Below are the code and all the weights of a small trained network. Each question names an input and a target symbol and asks about switching units off, where a switched-off unit gives its printed mean instead of its output.

import numpy as np


def w(rows, s, z=0):
    codes = np.array(rows[::2]) - 128.0
    scale = np.full(codes.shape[1], s)
    scale[-1] = z or s
    return codes * scale


def f(y):
    return y / 2 * (1 + np.tanh(0.7978845608 * (y + 0.044715 * y**3)))


def softmax(a):
    e = np.exp(a - a.max(-1, keepdims=True))
    return e / e.sum(-1, keepdims=True)


def log_softmax(a):
    a = a - a.max(-1, keepdims=True)
    return a - np.log(np.exp(a).sum(-1, keepdims=True))


def net(x, mask):
    ids = ['ΓΛΞΣΦαδμψ'.index(c) for c in x.split()]
    T = len(ids)
    res = E[ids] + P[:T]
    u = 0
    for l in range(2):
        q, k, v = (res @ M[l].T for M in (Q, K, V))
        z = softmax(np.where(np.tri(T) > 0, q @ k.T / 4**0.5, -1e9)) @ v
        res = res + np.where(mask[u], z, O[l][:, -1]) @ O[l][:, :-1]
        u += 1
        y = f(res @ A[l][:, :-1].T + A[l][:, -1])
        res = res + np.where(mask[u : u + 4], y, B[l][:, -1]) @ B[l][:, :-1]
        u += 4
    return log_softmax(res[-1] @ U[:, :-1].T + U[:, -1])


Q, K, V, O, A, B = {}, {}, {}, {}, {}, {}
E = w([
[111,157,189,184,87],'Γ',
[198,81,83,95,59],'Λ',
[103,137,74,240,217],'Ξ',
[242,72,75,1,83],'Σ',
[74,97,202,141,71],'Φ',
[181,81,186,162,156],'α',
[148,44,124,176,179],'δ',
[151,43,138,198,40],'μ',
[79,157,77,239,63],'ψ',
],0.0083)
P = w([
[177,208,32,254,81],'0',
[145,40,143,110,162],'1',
[118,36,117,170,187],'2',
[115,34,131,154,166],'3',
[108,71,152,188,148],'4',
[129,111,158,161,102],'5',
],0.0046)
Q[0] = w([
[128,63,62,246,185],'0.h0',
[110,219,134,24,136],'0.h0',
[232,224,216,3,30],'0.h0',
[135,183,223,9,123],'0.h0',
],0.0048)
K[0] = w([
[203,178,41,180,95],'0.h0',
[40,90,200,45,132],'0.h0',
[35,1,201,113,211],'0.h0',
[88,35,198,85,171],'0.h0',
],0.0058)
V[0] = w([
[70,235,95,96,80],'0.h0',
[168,63,50,98,189],'0.h0',
[75,255,14,127,195],'0.h0',
[147,156,189,29,54],'0.h0',
],0.0058)
O[0] = w([
[72,222,135,87,1,84],'0.h0',
[82,38,80,100,176,138],'0.h0',
[52,123,68,138,34,137],'0.h0',
[150,194,172,29,134,2],'0.h0',
],0.006,0.0049)
A[0] = w([
[246,123,87,32,111,157],'0.n0',
[2,113,54,202,20,219],'0.n1',
[78,121,231,101,53,39],'0.n2',
[141,233,77,194,61,251],'0.n3',
],0.0042,0.0015)
B[0] = w([
[182,86,112,91,14,109],'0.n0',
[63,96,20,105,36,254],'0.n1',
[64,251,50,117,170,102],'0.n2',
[148,161,252,185,18,168],'0.n3',
],0.0047,0.0039)
Q[1] = w([
[92,24,91,122,137],'1.h0',
[66,92,127,163,254],'1.h0',
[188,217,124,15,126],'1.h0',
[72,84,162,240,202],'1.h0',
],0.0056)
K[1] = w([
[224,65,121,149,100],'1.h0',
[196,255,67,187,113],'1.h0',
[88,70,169,56,204],'1.h0',
[82,202,88,178,43],'1.h0',
],0.0061)
V[1] = w([
[133,51,28,39,50],'1.h0',
[147,182,94,253,27],'1.h0',
[118,22,16,153,254],'1.h0',
[244,32,175,141,230],'1.h0',
],0.0046)
O[1] = w([
[89,42,94,94,92,147],'1.h0',
[253,125,65,111,108,254],'1.h0',
[72,106,199,238,14,160],'1.h0',
[145,146,241,239,119,89],'1.h0',
],0.0063,0.0094)
A[1] = w([
[171,13,152,115,61,214],'1.n0',
[213,131,3,128,218,255],'1.n1',
[216,82,167,74,97,100],'1.n2',
[90,76,200,185,195,169],'1.n3',
],0.006,0.0028)
B[1] = w([
[40,127,29,191,83,237],'1.n0',
[146,171,233,3,124,254],'1.n1',
[93,80,62,178,61,145],'1.n2',
[69,227,107,154,207,167],'1.n3',
],0.0056,0.0092)
U = w([
[198,129,241,31,147,188],'Γ',
[77,125,124,111,181,38],'Λ',
[168,12,43,164,14,144],'Ξ',
[60,165,111,143,177,44],'Σ',
[148,163,180,84,164,131],'Φ',
[152,165,199,193,185,62],'α',
[41,121,154,211,101,207],'δ',
[208,134,173,170,192,137],'μ',
[117,120,130,2,127,1],'ψ',
],0.0056,0.0031)

Each question gives the input, a string of symbols that net reads in full, and the target symbol t.
The units are the heads (4 rows each of Q, K, V and O) and the neurons (one row each of A and B). Each row of codes is followed by its name. A weight is (code - 128) times the scale printed after its matrix; where a second scale follows, it is the last column's (O, A, B and U).
mask holds one flag per unit, layer by layer, with each layer's heads first. A switched-off unit (its flag False) gives its mean, the last column of its rows in O or B, instead of its output. The means were averaged over made-up inputs and are rounded, as every weight is.
A unit's drop is (log p(t) with every unit on - log p(t) with that unit switched off) / (log p(t) with every unit on - log p(t) with every unit switched off).
unit that matters most: the unit with the biggest drop
k most important neurons: the k neurons with the biggest drops, biggest first
top k neurons in layer l: the k neurons of layer l with the biggest drops, biggest first
drop when u is switched off: that unit's drop, to one decimal
input Γ μ Ξ δ Φ, target Γ: unit that matters most -> 0.h0
input Γ Ξ Γ μ Ξ α, target Γ: 3 most important neurons -> (0.n3, 1.n1, 0.n1)
input Γ α Ξ Ξ Ξ Ξ, target Γ: 3 most important neurons -> (1.n1, 0.n3, 1.n0)
input δ Ξ Ξ Ξ μ Γ, target δ: top 2 neurons in layer 1 -> (1.n1, 1.n3)
input Γ δ δ ψ δ δ, target Γ: top 2 neurons in layer 1 -> (1.n1, 1.n0)
input Σ μ α Ξ μ, target δ: 2 most important neurons -> (1.n3, 0.n1)
input α Ξ Ξ Λ δ, target δ: 2 most important neurons -> (1.n1, 1.n3)
input Γ Ξ Λ μ Φ, target Γ: top 2 neurons in layer 1 -> (1.n0, 1.n1)
input ψ μ δ Λ Γ, target ψ: 3 most important neurons -> (1.n1, 0.n3, 0.n1)
input ψ Γ Ξ, target ψ: 3 most important neurons -> (1.n1, 0.n1, 0.n3)
input δ Ξ Λ Ξ, target δ: drop when 1.n1 is switched off -> 0.1
input ψ Ξ Σ δ, target ψ: drop when 0.n3 is switched off -> 0.4
input δ μ Ξ δ Ξ α, target δ: drop when 1.h0 is switched off -> 1.1
input Γ Ξ Ξ, target Γ: drop when 1.h0 is switched off -> 0.6
input δ μ δ Ξ, target δ: unit that matters most -> 1.h0
